How the objects are linked:
state | ω δ
z416 | z458 z139
z946 | z434 z775
z23 | z545 z217
z207 | z124 z881
z881 | z817 z207
z76 | z67 z711
z521 | z832 z307
z293 | z734 z933
z933 | z524 z293
z67 | z933 z734
z21 | z247 z640
z467 | z217 z545
z307 | z76 z521
z953 | z212 z730
z139 | z125 z416
z640 | z778 z21
z778 | z650 z105
z650 | z272 z647
z868 | z874 z913
z545 | z820 z467
z48 | z978 z942
z247 | z416 z125
z832 | z23 z773
z125 | z640 z247
z942 | z230 z48
z647 | z105 z650
z481 | z881 z124
z711 | z521 z76
z817 | z913 z874
z775 | z481 z946
z874 | z207 z817
z524 | z730 z212
z860 | z942 z978
z869 | z139 z458
z124 | z946 z481
z272 | z868 z171
z820 | z775 z434
z230 | z869 z841
z212 | z293 z524
z734 | z711 z67
z217 | z773 z23
z730 | z860 z953
z105 | z21 z778
z913 | z171 z868
z841 | z48 z230
z434 | z467 z820
z458 | z841 z869
z773 | z307 z832
z978 | z953 z860
z171 | z647 z272

In the rows, 64 stands for zero.

The rows follow the links: the fewer symbols apart two objects are, the more alike their rows tend to be.

Row, then object:
77,50,97,60,61,74,89,39,73,75,85,35,78,66,59,78,92,26,90,93,65,97,31,66,17,48,62,62,62,60,55,72,63,66,66,76,71,61,45,60,48,79,71,67,71,61,25,52,52,65,52,60,49,77,71,44,54,33: z874
58,48,91,63,50,66,99,41,73,64,83,28,71,67,51,63,96,27,87,89,47,101,46,70,23,65,60,69,53,67,50,71,58,78,52,77,82,66,76,65,44,76,84,67,71,61,36,33,57,51,66,67,54,70,64,39,57,25: z272
43,66,69,41,60,80,53,65,46,90,74,74,69,103,49,83,43,73,57,34,71,41,104,67,49,54,81,44,58,42,78,64,72,84,57,44,67,52,73,95,54,59,68,57,83,100,81,54,84,61,57,23,57,70,67,44,92,74: z881
102,51,59,75,44,41,86,74,63,37,75,47,63,2,87,42,85,46,37,74,53,82,38,73,56,85,64,64,81,78,58,83,61,57,62,66,84,75,79,51,53,73,69,86,44,59,65,56,49,72,46,102,50,60,35,77,44,58: z458
63,76,34,65,77,60,25,88,53,60,44,101,54,61,74,57,33,103,39,35,78,29,86,58,108,69,68,59,70,60,77,57,68,55,70,47,52,62,58,63,82,48,45,59,55,65,96,87,72,72,61,62,77,59,59,84,67,100: z933
62,59,68,38,46,72,62,71,43,80,81,69,67,77,54,77,46,64,41,31,66,43,100,71,41,66,90,37,65,46,77,79,70,84,51,34,79,56,81,95,44,58,75,65,72,104,87,51,82,64,41,33,49,66,52,42,83,72: z913
30,76,39,60,43,45,69,83,57,40,57,67,53,72,49,39,57,86,50,42,34,57,100,72,97,93,67,70,53,70,66,61,55,80,45,61,76,76,112,73,68,49,78,65,64,63,96,36,75,54,95,73,79,49,53,68,77,61: z230
29,65,60,58,39,52,95,66,62,42,67,43,62,70,42,43,80,55,68,63,22,85,87,74,62,92,61,71,47,72,58,66,53,86,42,73,84,74,112,74,57,58,92,64,71,62,71,21,73,47,90,73,71,53,57,50,71,35: z125
67,45,93,61,58,71,98,37,75,71,86,30,74,63,54,71,99,26,92,91,54,100,39,64,18,54,57,64,59,64,53,74,63,74,60,78,75,63,61,64,46,80,77,65,72,61,30,44,58,58,60,65,47,73,68,42,55,27: z868
37,80,30,60,57,47,49,93,50,43,49,82,52,70,59,45,44,98,42,32,48,35,105,69,110,89,68,72,60,66,73,58,60,66,55,52,68,69,96,71,73,46,67,59,60,64,102,54,75,62,85,72,77,49,52,81,79,81: z860

Each walk starts at a row. The symbols on each line, taken left to right, move it on to the next object.
Each answer is a row, close to the row of the object it stands for.
51,51,82,60,44,63,102,47,68,56,79,30,69,68,48,59,94,32,83,87,37,100,54,72,30,71,63,66,52,69,52,74,57,81,50,76,84,69,89,69,47,71,86,65,74,60,43,25,61,48,74,68,56,66,61,41,63,26
δ ω ω ω ω δ ω ω ω 42,56,74,56,42,57,101,54,68,49,79,30,67,69,43,52,93,43,80,77,34,98,64,73,39,78,59,69,49,70,54,72,57,83,44,77,83,69,99,71,47,66,92,67,71,66,50,23,64,47,81,69,60,62,57,41,65,25
δ δ ω ω ω ω ω 84,47,95,67,69,81,83,34,76,81,79,44,81,62,63,86,87,27,85,95,74,92,29,61,20,41,60,60,62,59,56,70,66,60,70,72,63,59,37,59,50,81,65,66,70,62,25,64,49,66,44,58,45,76,74,51,51,42
74,56,67,39,37,62,65,77,42,71,86,67,67,64,57,71,51,59,34,31,64,48,93,73,36,73,91,38,68,51,77,83,68,80,53,36,89,57,90,93,40,55,74,73,69,104,89,47,79,64,35,43,45,66,41,48,85,71
ω δ ω δ ω ω ω ω 100,48,63,61,36,44,86,78,55,43,82,53,62,12,72,47,76,48,29,55,56,70,57,77,46,88,77,50,79,66,64,86,65,67,57,50,93,70,88,67,42,67,74,86,45,78,74,53,59,69,35,82,43,59,30,69,55,63
δ δ δ ω δ ω ω ω δ 27,76,47,57,38,43,78,82,57,34,59,59,56,71,48,38,67,77,57,47,25,66,96,74,84,93,66,72,50,72,62,63,53,83,42,65,82,73,116,75,65,53,85,69,65,64,89,29,76,51,92,75,75,51,55,65,77,51
100,59,72,69,90,82,36,54,66,87,61,80,71,55,84,85,51,67,61,67,105,49,38,54,60,35,65,55,81,58,71,58,74,43,87,59,43,57,14,53,74,72,35,61,59,61,55,107,54,78,34,53,57,74,73,74,51,92
ω ω δ δ δ ω δ ω 89,68,56,72,88,76,28,71,62,78,50,98,62,59,81,78,36,84,49,53,100,35,59,53,81,45,68,57,80,57,74,56,71,41,83,53,45,58,28,57,76,62,34,65,55,66,73,109,58,79,44,56,63,67,67,85,59,102
δ ω ω ω δ ω δ ω δ 100,56,79,69,87,80,45,50,68,90,64,72,70,54,82,92,59,52,67,75,105,57,29,51,46,37,66,59,79,54,68,60,73,42,85,58,44,56,12,53,69,77,40,61,62,64,44,104,53,78,36,54,50,76,74,67,51,82
29,70,54,57,38,49,85,73,61,39,64,52,60,73,46,38,72,63,64,59,27,74,92,76,74,89,63,70,47,74,60,67,54,85,44,72,80,74,115,74,55,53,88,64,68,65,79,23,76,50,94,71,74,51,57,58,76,44
ω ω δ δ δ 99,46,61,58,35,49,79,78,50,51,87,53,62,17,73,54,69,47,26,50,55,63,65,76,39,89,83,44,77,62,70,91,69,74,55,46,95,66,93,77,39,64,72,82,50,84,81,51,64,67,29,73,46,60,28,62,64,66
ω ω δ ω ω ω ω δ ω 89,49,63,50,37,54,77,81,45,59,91,57,63,31,62,59,66,53,29,38,61,56,77,74,36,83,86,41,76,57,73,88,70,79,54,36,96,63,92,82,38,60,74,80,55,94,85,48,73,70,31,66,41,61,32,58,70,65
74,78,40,66,79,63,21,84,56,66,43,98,54,58,80,66,29,96,44,38,87,26,76,54,100,59,69,60,75,59,75,57,70,49,77,54,48,60,47,60,82,55,41,59,57,65,90,97,68,76,57,63,73,59,65,87,68,104
δ δ ω δ δ ω ω 44,81,33,62,61,51,39,94,53,48,46,91,53,63,66,49,37,99,41,33,57,33,98,68,109,82,68,66,63,67,76,58,63,65,61,52,62,70,85,67,79,46,60,61,59,66,103,70,76,67,77,67,83,50,56,84,76,84
δ ω ω ω ω δ 80,74,47,69,81,68,26,76,57,73,45,100,60,56,84,73,34,93,47,46,95,28,68,50,91,52,69,58,78,58,76,58,71,45,82,51,43,60,33,59,82,56,37,59,56,66,81,103,63,81,49,59,72,63,60,87,62,102
29,75,68,47,74,87,44,61,55,96,62,81,70,120,46,90,41,83,75,44,73,43,100,64,58,43,71,52,50,48,74,53,68,79,60,55,52,54,56,88,69,55,62,48,84,83,71,66,81,58,71,21,67,73,83,43,89,71
δ δ ω δ δ ω δ δ ω 53,61,66,40,53,76,58,71,45,80,75,73,69,91,54,81,45,66,49,33,70,42,100,67,45,62,90,38,61,46,78,72,74,86,55,37,77,53,79,96,51,58,73,62,78,102,85,52,88,59,49,25,52,68,60,42,89,75
ω ω ω ω ω δ 34,62,68,56,39,54,101,60,68,47,72,34,67,74,44,48,85,52,73,70,24,87,77,75,54,85,64,70,47,68,55,70,56,84,39,72,83,70,107,72,51,64,94,65,68,65,63,20,67,49,89,67,66,56,57,45,70,27
95,63,62,70,88,77,29,64,62,86,53,92,65,57,85,84,42,74,58,60,104,39,47,54,73,41,61,57,81,55,72,59,75,42,83,56,40,58,19,52,75,68,36,64,60,64,63,109,59,79,39,53,60,72,68,79,58,98
δ δ δ ω δ ω δ ω ω 21,77,68,55,86,89,43,52,65,92,47,81,67,123,47,85,44,80,92,57,72,49,84,53,75,40,59,67,48,55,65,48,64,69,67,67,40,58,46,74,83,58,58,43,85,65,59,69,74,56,85,32,77,69,96,51,81,69
δ δ ω ω ω δ δ 37,71,68,42,69,83,50,64,51,94,69,79,71,112,47,90,38,73,64,35,75,38,102,62,55,48,78,50,54,43,75,59,68,84,57,47,59,53,67,92,61,52,63,52,85,95,79,58,83,58,63,20,61,71,76,41,92,73
97,52,61,78,49,42,85,71,69,31,70,43,59,5,81,39,88,48,51,83,55,84,33,69,61,87,61,67,76,80,59,76,60,52,66,70,79,75,74,40,60,72,69,81,40,48,61,65,49,72,50,103,56,60,41,82,41,57
ω δ δ δ δ ω ω 77,65,61,86,72,49,76,58,82,39,51,50,61,31,76,42,85,55,77,96,58,87,23,60,84,69,42,85,68,85,55,57,53,48,73,88,54,72,51,31,76,72,58,70,47,27,45,74,44,67,77,102,71,59,68,85,36,53
ω ω ω δ ω ω δ ω 58,70,59,86,82,63,65,53,87,53,45,59,58,59,73,56,76,67,95,96,64,82,29,55,89,61,37,92,61,81,49,52,55,40,76,95,42,71,42,34,84,71,58,60,60,26,41,80,47,63,88,92,81,58,85,84,43,57
32,79,36,59,50,46,58,90,53,40,51,77,52,67,53,40,50,90,46,41,41,45,103,70,104,91,66,68,57,67,70,60,55,75,53,60,72,72,104,74,70,47,74,66,60,65,102,44,77,55,90,70,84,50,55,72,76,69
δ δ ω δ ω ω δ δ ω ω 70,68,59,85,79,56,65,53,87,44,47,55,55,45,74,44,82,63,86,98,59,83,27,55,87,62,41,88,66,83,54,51,56,42,75,91,48,70,44,31,82,70,55,63,53,24,41,74,44,64,82,99,77,62,74,86,37,55
ω ω ω ω ω 30,79,64,69,92,82,44,46,76,79,41,79,66,112,53,78,52,79,101,76,70,61,69,52,87,39,50,82,50,63,58,43,63,57,71,80,32,61,36,56,87,62,54,44,79,50,48,78,65,57,97,49,82,69,101,63,67,63
